Below is a small trained network, with its code and all its weights. Each question gives an input and a target symbol and asks what happens when units are switched off, that is, made to give their printed mean instead of their output.

import numpy as np


def w(rows, s, z=0):
    codes = np.array(rows[::2]) - 128.0
    scale = np.full(codes.shape[1], s)
    scale[-1] = z or s
    return codes * scale


def norm(h):
    return h / np.sqrt((h * h).mean(-1, keepdims=True) + 1e-5)


def f(y):
    return y / 2 * (1 + np.tanh(0.7978845608 * (y + 0.044715 * y**3)))


def softmax(a):
    e = np.exp(a - a.max(-1, keepdims=True))
    return e / e.sum(-1, keepdims=True)


def log_softmax(a):
    a = a - a.max(-1, keepdims=True)
    return a - np.log(np.exp(a).sum(-1, keepdims=True))


def net(x, mask):
    ids = ['γεζηθμξπστφψω'.index(c) for c in x.split()]
    T = len(ids)
    res = E[ids] + P[:T]
    r = norm(res)
    for j in range(3):
        rows = slice(3 * j, 3 * j + 3)
        q, k, v = (r @ M[0][rows].T for M in (Q, K, V))
        z = softmax(np.where(np.tri(T) > 0, q @ k.T / 3**0.5, -1e9)) @ v
        o = O[0][rows]
        res = res + np.where(mask[j], z, o[:, -1]) @ o[:, :-1]
    y = f(norm(res) @ A[0][:, :-1].T + A[0][:, -1])
    res = res + np.where(mask[3:19], y, B[0][:, -1]) @ B[0][:, :-1]
    return log_softmax(norm(res)[-1] @ U[:, :-1].T + U[:, -1])


Q, K, V, O, A, B = {}, {}, {}, {}, {}, {}
E = w([
[163,108,147],'γ',
[171,117,115],'ε',
[148,99,128],'ζ',
[189,137,109],'η',
[161,103,125],'θ',
[181,133,125],'μ',
[114,92,95],'ξ',
[153,101,80],'π',
[247,175,80],'σ',
[75,74,114],'τ',
[32,87,102],'φ',
[192,187,175],'ψ',
[129,193,130],'ω',
],0.012)
P = w([
[250,156,158],'0',
[86,118,51],'1',
[139,111,111],'2',
[145,93,196],'3',
[65,133,48],'4',
[132,120,117],'5',
[111,99,179],'6',
[88,138,57],'7',
[119,125,122],'8',
[112,113,170],'9',
[96,134,58],'10',
],0.013)
Q[0] = w([
[87,148,118],'h1',
[128,127,64],'h1',
[90,127,64],'h1',
[88,94,56],'h2',
[77,155,194],'h2',
[136,253,151],'h2',
[145,72,191],'h3',
[158,137,221],'h3',
[181,83,134],'h3',
],0.011)
K[0] = w([
[134,82,95],'h1',
[161,139,119],'h1',
[70,150,83],'h1',
[84,208,50],'h2',
[88,132,244],'h2',
[185,194,134],'h2',
[156,72,106],'h3',
[150,102,94],'h3',
[177,83,94],'h3',
],0.011)
V[0] = w([
[110,167,164],'h1',
[183,120,179],'h1',
[84,110,128],'h1',
[90,127,82],'h2',
[128,240,126],'h2',
[165,111,112],'h2',
[197,2,95],'h3',
[194,178,123],'h3',
[133,93,185],'h3',
],0.0093)
O[0] = w([
[150,101,176,62],'h1',
[170,182,112,131],'h1',
[101,146,94,90],'h1',
[35,66,105,176],'h2',
[161,55,104,90],'h2',
[107,145,85,175],'h2',
[234,26,151,254],'h3',
[107,255,164,197],'h3',
[145,86,158,99],'h3',
],0.0069,0.005)
A[0] = w([
[160,175,141,210],'n1',
[142,130,129,19],'n2',
[126,233,179,4],'n3',
[146,157,139,12],'n4',
[105,159,106,164],'n5',
[179,135,49,11],'n6',
[183,192,152,163],'n7',
[103,124,250,233],'n8',
[107,163,146,154],'n9',
[94,127,149,38],'n10',
[157,157,133,182],'n11',
[233,44,174,131],'n12',
[75,221,246,57],'n13',
[102,103,44,91],'n14',
[183,126,123,107],'n15',
[61,86,149,167],'n16',
],0.011,0.0028)
B[0] = w([
[131,107,190,155],'n1',
[128,75,82,115],'n2',
[63,71,108,139],'n3',
[97,106,93,116],'n4',
[99,104,238,145],'n5',
[175,119,115,155],'n6',
[59,122,132,166],'n7',
[238,200,186,146],'n8',
[113,90,169,126],'n9',
[144,83,133,112],'n10',
[55,101,162,147],'n11',
[42,171,160,254],'n12',
[118,54,158,136],'n13',
[254,60,147,197],'n14',
[55,135,101,156],'n15',
[237,227,152,148],'n16',
],0.0055,0.0075)
U = w([
[230,255,237,192],'γ',
[134,133,244,126],'ε',
[86,67,208,94],'ζ',
[89,58,198,46],'η',
[155,140,137,23],'θ',
[164,221,110,29],'μ',
[86,160,130,166],'ξ',
[160,117,75,253],'π',
[168,169,106,95],'σ',
[102,109,114,30],'τ',
[83,135,113,100],'φ',
[85,178,106,107],'ψ',
[37,251,4,139],'ω',
],0.0098,0.0045)

Each question gives the input, a string of symbols that net reads in full, and the target symbol t.
The units are the heads (3 rows each of Q, K, V and O) and the neurons (one row each of A and B). Each row of codes is followed by its name. A weight is (code - 128) times the scale printed after its matrix; where a second scale follows, it is the last column's (O, A, B and U).
mask holds one flag per unit, heads first, then neurons. A switched-off unit (its flag False) gives its mean, the last column of its rows in O or B, instead of its output. The means were averaged over made-up inputs and are rounded, as every weight is.
A unit's drop is (log p(t) with every unit on - log p(t) with that unit switched off) / (log p(t) with every unit on - log p(t) with every unit switched off).
The circuit of an input: a set's keep is (log p(t) with only the set's units on - log p(t) with every unit switched off) / (log p(t) with every unit on - log p(t) with every unit switched off). Starting from the 12 units with the biggest drops (on a tie, the unit counted first), units are removed one at a time, each time the one whose removal leaves the highest keep (on an exact tie, the one counted first), for as long as the keep stays at least 0.8.
circuit, biggest first: the units of the circuit, biggest drop first
unit that matters most: the unit with the biggest drop
top k neurons: the k neurons with the biggest drops, biggest first
which heads matter: for each layer, one digit per head in row order, 1 if its drop is at least 0.15 and else 0, layers parted by /
drop of u: that unit's drop, to one decimal
input ε η η, target ω: top 2 neurons => (n14; n15)
input τ π ψ π ζ ω ω ω θ φ, target γ: unit that matters most => n16
input η ε π π ξ, target π: circuit, biggest first => (n14; n12)
input ω ψ ω ω θ η π, target γ: which heads matter => 010
input η γ θ π μ, target π: which heads matter => 000
input π ω ω σ ω π ω θ θ ζ, target γ: which heads matter => 010
input ε φ ε ψ π π θ, target γ: which heads matter => 010
input ε ω π θ ε, target π: top 2 neurons => (n14; n12)
input τ θ θ φ, target γ: circuit, biggest first => (n8; n16)
input ω π π π π ξ π ω η, target ω: top 3 neurons => (n12; n14; n5)
input π π φ, target π: top 2 neurons => (n12; n16)
input ω ψ ω ω π γ ξ ω π ζ, target γ: drop of h3 => 0.2
input ξ φ π η γ, target π: drop of n16 => 0.1
input ψ ω ω θ θ π τ, target γ: drop of n11 => 0.0
input η π π ξ, target γ: circuit, biggest first => (n8)
